Below is a small trained network, with its code and all its weights. Each question gives an input and a target symbol and asks what happens when units are switched off, that is, made to give their printed mean instead of their output.

import numpy as np


def w(rows, s, z=0):
    codes = np.array(rows[::2]) - 128.0
    scale = np.full(codes.shape[1], s)
    scale[-1] = z or s
    return codes * scale


def f(y):
    return y / 2 * (1 + np.tanh(0.7978845608 * (y + 0.044715 * y**3)))


def softmax(a):
    e = np.exp(a - a.max(-1, keepdims=True))
    return e / e.sum(-1, keepdims=True)


def log_softmax(a):
    a = a - a.max(-1, keepdims=True)
    return a - np.log(np.exp(a).sum(-1, keepdims=True))


def net(x, mask):
    ids = ['αβγδεζθλμξπστφω'.index(c) for c in x.split()]
    T = len(ids)
    res = E[ids] + P[:T]
    q, k, v = (res @ M[0].T for M in (Q, K, V))
    z = softmax(np.where(np.tri(T) > 0, q @ k.T / 2**0.5, -1e9)) @ v
    res = res + np.where(mask[0], z, O[0][:, -1]) @ O[0][:, :-1]
    y = f(res @ A[0][:, :-1].T + A[0][:, -1])
    res = res + np.where(mask[1:13], y, B[0][:, -1]) @ B[0][:, :-1]
    return log_softmax(res[-1] @ U[:, :-1].T + U[:, -1])


Q, K, V, O, A, B = {}, {}, {}, {}, {}, {}
E = w([
[156,110,147,187,171,112,125,113,155,99,178],'α',
[70,111,104,127,146,112,154,62,96,90,140],'β',
[172,144,148,141,121,124,97,87,159,124,130],'γ',
[144,143,145,47,160,120,83,143,44,76,144],'δ',
[97,110,92,104,174,152,1,146,161,102,142],'ε',
[136,62,147,116,50,153,64,148,189,160,132],'ζ',
[114,88,211,71,56,79,116,124,139,163,103],'θ',
[162,124,192,149,138,104,102,132,117,106,150],'λ',
[193,135,108,100,187,198,167,96,146,157,191],'μ',
[119,156,162,74,126,69,38,135,181,140,143],'ξ',
[87,126,72,108,126,128,103,60,90,79,101],'π',
[94,143,126,144,161,38,170,182,114,59,74],'σ',
[108,115,101,174,87,112,125,79,156,206,125],'τ',
[152,210,73,100,56,157,91,117,178,94,142],'φ',
[118,119,161,164,173,209,151,132,92,163,76],'ω',
],0.028)
P = w([
[152,55,159,73,126,100,173,1,164,59,250],'0',
[164,35,159,78,165,113,170,113,114,64,215],'1',
[173,103,95,78,190,140,187,89,149,72,139],'2',
[168,127,89,89,181,158,139,94,173,87,108],'3',
[138,102,100,108,183,133,124,155,144,112,135],'4',
[141,103,108,120,154,121,98,180,115,119,142],'5',
[115,101,119,148,157,131,78,195,115,134,163],'6',
[121,117,103,190,118,154,45,170,128,148,144],'7',
[82,149,122,154,118,120,129,159,61,167,148],'8',
[100,171,104,174,87,120,123,140,45,162,146],'9',
[100,228,132,152,75,156,85,100,57,187,116],'10',
],0.011)
Q[0] = w([
[76,112,79,98,152,39,41,45,66,124,145],'head 0',
[255,153,186,182,118,33,169,149,173,219,94],'head 0',
],0.007)
K[0] = w([
[60,254,160,199,95,102,112,165,108,179,116],'head 0',
[192,24,149,67,144,90,148,86,189,88,117],'head 0',
],0.0077)
V[0] = w([
[162,144,68,98,89,185,79,78,87,33,254],'head 0',
[169,199,34,148,77,94,135,204,142,21,184],'head 0',
],0.0057)
O[0] = w([
[115,140,248,56,160,109,87,140,95,72,176,156],'head 0',
[159,145,25,26,129,105,120,138,164,137,141,254],'head 0',
],0.012,0.0056)
A[0] = w([
[138,90,143,52,112,134,126,117,130,123,169,211],'neuron 0',
[182,176,185,208,199,118,149,134,126,102,136,129],'neuron 1',
[131,157,54,144,140,158,151,185,156,130,69,23],'neuron 2',
[143,85,141,77,145,150,158,69,102,117,165,162],'neuron 3',
[182,147,126,132,121,110,96,110,129,199,164,255],'neuron 4',
[83,92,132,233,92,132,107,133,85,164,112,200],'neuron 5',
[80,149,93,200,166,104,99,33,175,154,177,115],'neuron 6',
[57,149,115,135,131,61,84,144,85,66,105,49],'neuron 7',
[104,82,99,146,180,178,151,140,68,61,122,177],'neuron 8',
[118,152,137,130,164,154,125,71,110,55,255,87],'neuron 9',
[95,133,54,72,117,153,113,193,191,107,156,170],'neuron 10',
[106,124,76,133,141,180,80,163,134,178,96,146],'neuron 11',
],0.0092,0.0045)
B[0] = w([
[108,69,63,184,215,10,233,100,78,109,181,213],'neuron 0',
[153,41,72,129,165,100,240,40,219,142,141,153],'neuron 1',
[144,227,195,67,56,169,95,218,81,175,157,197],'neuron 2',
[105,106,76,221,187,114,60,180,143,210,168,183],'neuron 3',
[114,36,95,120,101,132,194,137,244,7,117,155],'neuron 4',
[237,223,150,63,116,165,86,112,208,150,112,161],'neuron 5',
[183,119,137,135,106,91,192,160,83,74,103,148],'neuron 6',
[92,82,125,50,99,151,140,22,250,174,217,235],'neuron 7',
[147,160,198,147,144,202,90,125,99,30,11,202],'neuron 8',
[60,233,142,106,117,188,82,210,192,150,92,208],'neuron 9',
[85,225,135,173,117,145,191,110,128,195,31,253],'neuron 10',
[143,124,112,153,187,81,253,64,67,43,150,154],'neuron 11',
],0.006,0.014)
U = w([
[120,128,100,118,143,129,126,141,146,133,129,88],'α',
[115,137,114,122,141,122,143,128,139,143,135,27],'β',
[124,109,69,89,183,161,167,94,153,254,174,99],'γ',
[133,157,135,94,143,115,153,135,114,105,171,43],'δ',
[103,122,43,165,167,102,134,122,72,120,100,222],'ε',
[133,62,117,106,128,52,196,75,193,63,165,219],'ζ',
[83,187,123,117,77,162,97,222,197,187,113,130],'θ',
[122,144,102,134,133,123,101,132,133,96,117,123],'λ',
[64,161,145,172,126,125,182,121,124,122,156,3],'μ',
[111,142,120,122,134,124,157,135,134,128,146,28],'ξ',
[137,108,158,44,106,112,147,186,192,81,91,194],'π',
[144,160,155,118,161,165,138,134,92,97,120,231],'σ',
[105,151,122,134,141,121,131,134,120,123,138,107],'τ',
[112,138,114,115,135,133,150,133,140,129,142,51],'φ',
[76,112,94,69,113,171,75,114,127,86,142,187],'ω',
],0.0087,0.0038)

Each question gives the input, a string of symbols that net reads in full, and the target symbol t.
The units are the heads (2 rows each of Q, K, V and O) and the neurons (one row each of A and B). Each row of codes is followed by its name. A weight is (code - 128) times the scale printed after its matrix; where a second scale follows, it is the last column's (O, A, B and U).
mask holds one flag per unit, heads first, then neurons. A switched-off unit (its flag False) gives its mean, the last column of its rows in O or B, instead of its output. The means were averaged over made-up inputs and are rounded, as every weight is.
A unit's drop is (log p(t) with every unit on - log p(t) with that unit switched off) / (log p(t) with every unit on - log p(t) with every unit switched off).
The circuit of an input: a set's keep is (log p(t) with only the set's units on - log p(t) with every unit switched off) / (log p(t) with every unit on - log p(t) with every unit switched off). Starting from the 12 units with the biggest drops (on a tie, the unit counted first), units are removed one at a time, each time the one whose removal leaves the highest keep (on an exact tie, the one counted first), for as long as the keep stays at least 0.8.
units of the circuit, in order: the units of the circuit, biggest drop first
unit that matters most: the unit with the biggest drop
top k neurons: the k neurons with the biggest drops, biggest first
input ξ π σ θ ζ γ ε σ σ ζ θ, target π: units of the circuit, in order	[neuron 4]
input π σ σ ζ θ τ σ α φ δ β, target γ: units of the circuit, in order	[head 0; neuron 3; neuron 7; neuron 8]
input θ δ φ σ σ β ζ φ φ σ π, target γ: top 2 neurons	[neuron 7; neuron 8]
input ζ ε θ σ φ φ δ σ β, target ε: units of the circuit, in order	[head 0; neuron 7; neuron 6; neuron 5]
input δ σ θ φ σ φ δ σ σ β, target ε: units of the circuit, in order	[head 0; neuron 7]
input μ λ π, target ω: units of the circuit, in order	[head 0; neuron 9; neuron 10]
input π β ζ σ, target ζ: units of the circuit, in order	[neuron 9; neuron 7]
input θ π β σ ω β σ ω α π, target σ: units of the circuit, in order	[head 0; neuron 5; neuron 8; neuron 6]
input σ π θ σ σ σ σ λ σ ε, target ε: units of the circuit, in order	[neuron 11; head 0]
input β θ σ θ δ π δ φ σ φ ζ, target ζ: units of the circuit, in order	[neuron 4; neuron 11]
input π π π θ θ σ, target ζ: top 3 neurons	[neuron 1; neuron 9; neuron 7]
input π ζ σ ε σ π σ θ σ σ δ, target ε: units of the circuit, in order	[head 0; neuron 11]
input τ δ π φ σ σ σ σ π θ α, target ζ: units of the circuit, in order	[neuron 1; neuron 4]
input θ φ λ π φ σ ε, target γ: top 2 neurons	[neuron 10; neuron 8]
input σ ω δ δ, target σ: units of the circuit, in order	[head 0]
input σ π σ λ π φ π, target γ: top 2 neurons	[neuron 0; neuron 7]
input σ σ π σ φ ε, target γ: top 3 neurons	[neuron 0; neuron 10; neuron 7]
input θ σ σ θ σ, target θ: top 2 neurons	[neuron 2; neuron 0]
input φ θ ω σ β, target σ: top 2 neurons	[neuron 8; neuron 0]
input θ π σ ζ σ σ γ ξ, target ζ: unit that matters most	neuron 4
input π β α π σ σ π ω, target σ: top 2 neurons	[neuron 7; neuron 8]
input γ σ π ω σ ζ μ φ π δ, target γ: top 3 neurons	[neuron 0; neuron 7; neuron 3]
input σ σ σ δ φ σ σ ζ ε, target ε: top 2 neurons	[neuron 11; neuron 10]
